Below is a small trained network, with its code and all its weights. Each question gives an input and a target symbol and asks what happens when units are switched off, that is, made to give their printed mean instead of their output.

import numpy as np


def w(rows, s, z=0):
    codes = np.array(rows[::2]) - 128.0
    scale = np.full(codes.shape[1], s)
    scale[-1] = z or s
    return codes * scale


def f(y):
    return np.maximum(y, 0)


def softmax(a):
    e = np.exp(a - a.max(-1, keepdims=True))
    return e / e.sum(-1, keepdims=True)


def log_softmax(a):
    a = a - a.max(-1, keepdims=True)
    return a - np.log(np.exp(a).sum(-1, keepdims=True))


def net(x, mask):
    ids = ['αβγδεζηθλξπστφψω'.index(c) for c in x.split()]
    T = len(ids)
    res = E[ids] + P[:T]
    r = res
    for j in range(2):
        rows = slice(4 * j, 4 * j + 4)
        q, k, v = (r @ M[0][rows].T for M in (Q, K, V))
        z = softmax(np.where(np.tri(T) > 0, q @ k.T / 4**0.5, -1e9)) @ v
        o = O[0][rows]
        res = res + np.where(mask[j], z, o[:, -1]) @ o[:, :-1]
    y = f(res @ A[0][:, :-1].T + A[0][:, -1])
    res = res + np.where(mask[2:26], y, B[0][:, -1]) @ B[0][:, :-1]
    return log_softmax(res[-1] @ U[:, :-1].T + U[:, -1])


Q, K, V, O, A, B = {}, {}, {}, {}, {}, {}
E = w([
[122,100,137],'α',
[109,96,96],'β',
[125,105,138],'γ',
[189,118,160],'δ',
[141,158,56],'ε',
[123,104,136],'ζ',
[93,97,122],'η',
[251,108,71],'θ',
[167,96,83],'λ',
[141,100,118],'ξ',
[77,167,92],'π',
[125,104,137],'σ',
[155,122,202],'τ',
[129,129,165],'φ',
[112,129,182],'ψ',
[123,101,131],'ω',
],0.021)
P = w([
[87,6,79],'0',
[112,154,102],'1',
[159,66,167],'2',
[114,168,115],'3',
[179,67,182],'4',
[122,181,122],'5',
[199,69,208],'6',
[129,195,133],'7',
[201,66,214],'8',
[141,206,152],'9',
],0.018)
Q[0] = w([
[127,252,127],'head 0',
[129,4,178],'head 0',
[92,157,167],'head 0',
[114,208,107],'head 0',
[69,99,95],'head 1',
[119,147,231],'head 1',
[131,160,130],'head 1',
[37,135,128],'head 1',
],0.015)
K[0] = w([
[153,246,169],'head 0',
[77,40,105],'head 0',
[127,153,203],'head 0',
[179,188,154],'head 0',
[107,116,72],'head 1',
[104,182,178],'head 1',
[158,168,74],'head 1',
[76,145,127],'head 1',
],0.013)
V[0] = w([
[106,153,153],'head 0',
[234,109,81],'head 0',
[7,88,112],'head 0',
[149,72,229],'head 0',
[114,86,158],'head 1',
[141,159,102],'head 1',
[157,80,92],'head 1',
[81,115,112],'head 1',
],0.016)
O[0] = w([
[109,144,145,86],'head 0',
[249,72,88,139],'head 0',
[121,130,194,249],'head 0',
[33,35,41,125],'head 0',
[123,72,131,181],'head 1',
[136,164,132,89],'head 1',
[97,95,187,195],'head 1',
[185,122,171,135],'head 1',
],0.015,0.013)
A[0] = w([
[113,102,89,123],'neuron 0',
[71,144,180,97],'neuron 1',
[86,197,108,110],'neuron 2',
[102,100,89,240],'neuron 3',
[195,183,136,161],'neuron 4',
[102,171,140,129],'neuron 5',
[155,172,153,40],'neuron 6',
[145,149,15,98],'neuron 7',
[131,101,149,157],'neuron 8',
[41,147,172,146],'neuron 9',
[114,157,120,84],'neuron 10',
[177,212,178,170],'neuron 11',
[146,189,130,16],'neuron 12',
[17,99,118,138],'neuron 13',
[157,92,51,105],'neuron 14',
[147,195,124,83],'neuron 15',
[118,70,113,74],'neuron 16',
[102,116,153,133],'neuron 17',
[91,245,122,116],'neuron 18',
[181,106,124,195],'neuron 19',
[105,197,180,20],'neuron 20',
[156,159,124,221],'neuron 21',
[130,108,144,136],'neuron 22',
[171,190,104,3],'neuron 23',
],0.012,0.0073)
B[0] = w([
[102,160,138,161],'neuron 0',
[214,156,114,231],'neuron 1',
[162,110,145,148],'neuron 2',
[75,96,119,190],'neuron 3',
[82,137,59,199],'neuron 4',
[136,168,134,152],'neuron 5',
[106,125,59,164],'neuron 6',
[94,82,198,173],'neuron 7',
[97,198,151,215],'neuron 8',
[203,143,69,248],'neuron 9',
[161,116,149,134],'neuron 10',
[41,189,77,228],'neuron 11',
[159,54,231,149],'neuron 12',
[255,187,77,243],'neuron 13',
[164,183,139,186],'neuron 14',
[148,93,196,156],'neuron 15',
[95,190,117,203],'neuron 16',
[107,174,122,205],'neuron 17',
[137,122,152,169],'neuron 18',
[46,85,143,201],'neuron 19',
[164,66,61,184],'neuron 20',
[62,118,108,169],'neuron 21',
[100,179,132,189],'neuron 22',
[149,73,210,158],'neuron 23',
],0.0061,0.018)
U = w([
[155,137,142,120],'α',
[102,172,254,23],'β',
[148,142,145,102],'γ',
[68,83,79,255],'δ',
[8,205,136,225],'ε',
[152,135,148,135],'ζ',
[245,174,182,40],'η',
[193,78,96,163],'θ',
[155,89,162,73],'λ',
[56,83,195,116],'ξ',
[109,251,122,106],'π',
[148,137,147,130],'σ',
[121,165,20,157],'τ',
[156,164,99,200],'φ',
[204,181,66,89],'ψ',
[146,134,160,146],'ω',
],0.0071,0.0055)

Each question gives the input, a string of symbols that net reads in full, and the target symbol t.
The units are the heads (4 rows each of Q, K, V and O) and the neurons (one row each of A and B). Each row of codes is followed by its name. A weight is (code - 128) times the scale printed after its matrix; where a second scale follows, it is the last column's (O, A, B and U).
mask holds one flag per unit, heads first, then neurons. A switched-off unit (its flag False) gives its mean, the last column of its rows in O or B, instead of its output. The means were averaged over made-up inputs and are rounded, as every weight is.
A unit's drop is (log p(t) with every unit on - log p(t) with that unit switched off) / (log p(t) with every unit on - log p(t) with every unit switched off).
The circuit of an input: a set's keep is (log p(t) with only the set's units on - log p(t) with every unit switched off) / (log p(t) with every unit on - log p(t) with every unit switched off). Starting from the 12 units with the biggest drops (on a tie, the unit counted first), units are removed one at a time, each time the one whose removal leaves the highest keep (on an exact tie, the one counted first), for as long as the keep stays at least 0.8.
circuit, biggest first: the units of the circuit, biggest drop first
k most important neurons: the k neurons with the biggest drops, biggest first
heads that matter: for each layer, one digit per head in row order, 1 if its drop is at least 0.15 and else 0, layers parted by /
drop when u is switched off: that unit's drop, to one decimal
input β β η η δ ω, target δ: circuit, biggest first -> (head 0)
input δ π η σ ζ β η β ε β, target ε: circuit, biggest first -> (neuron 13; neuron 9)
input ξ α α, target ξ: circuit, biggest first -> (head 0; neuron 13; neuron 9)
input π ε σ, target π: heads that matter -> 10
input π η η γ η, target π: circuit, biggest first -> (head 0; neuron 11; neuron 1; neuron 9)
input η ψ β, target η: heads that matter -> 10
input ζ η η τ α β, target τ: circuit, biggest first -> (head 0; neuron 13)
input η τ ω, target η: heads that matter -> 10
input ψ η π η φ η ξ η β, target ψ: circuit, biggest first -> (head 0; neuron 13; neuron 9; neuron 1)
input ε η ζ η ε ξ η β π, target ε: heads that matter -> 11
input η θ β δ ξ, target η: heads that matter -> 10
input β τ δ, target β: circuit, biggest first -> (head 0; neuron 13)
input β θ ω α β ζ η θ η η, target θ: circuit, biggest first -> (head 0; neuron 7)
input β ψ δ δ σ, target β: circuit, biggest first -> (head 0)
input ε σ δ ε τ, target ε: 2 most important neurons -> (neuron 11; neuron 4)
input η η θ η α η λ, target η: heads that matter -> 11
input η λ α σ ω η ω, target η: 4 most important neurons -> (neuron 1; neuron 9; neuron 13; neuron 11)
input η ε ξ η η δ γ η ε, target η: 2 most important neurons -> (neuron 11; neuron 1)
input ε ε δ δ β ω τ ω γ θ, target θ: 2 most important neurons -> (neuron 7; neuron 14)
input δ ε π η δ ξ τ τ, target τ: circuit, biggest first -> (head 0)
input η δ ξ ε θ ε, target ε: 3 most important neurons -> (neuron 11; neuron 4; neuron 13)
input ξ η φ, target ξ: 3 most important neurons -> (neuron 13; neuron 9; neuron 1)
input ε ξ σ, target ε: 2 most important neurons -> (neuron 11; neuron 4)
input η η ζ, target η: 2 most important neurons -> (neuron 1; neuron 9)
input γ ε ξ β, target ε: 2 most important neurons -> (neuron 11; neuron 13)
input η τ η τ σ η π, target η: drop when neuron 13 is switched off -> 0.2
input η φ δ δ τ η β ξ η, target η: drop when head 0 is switched off -> 1.6
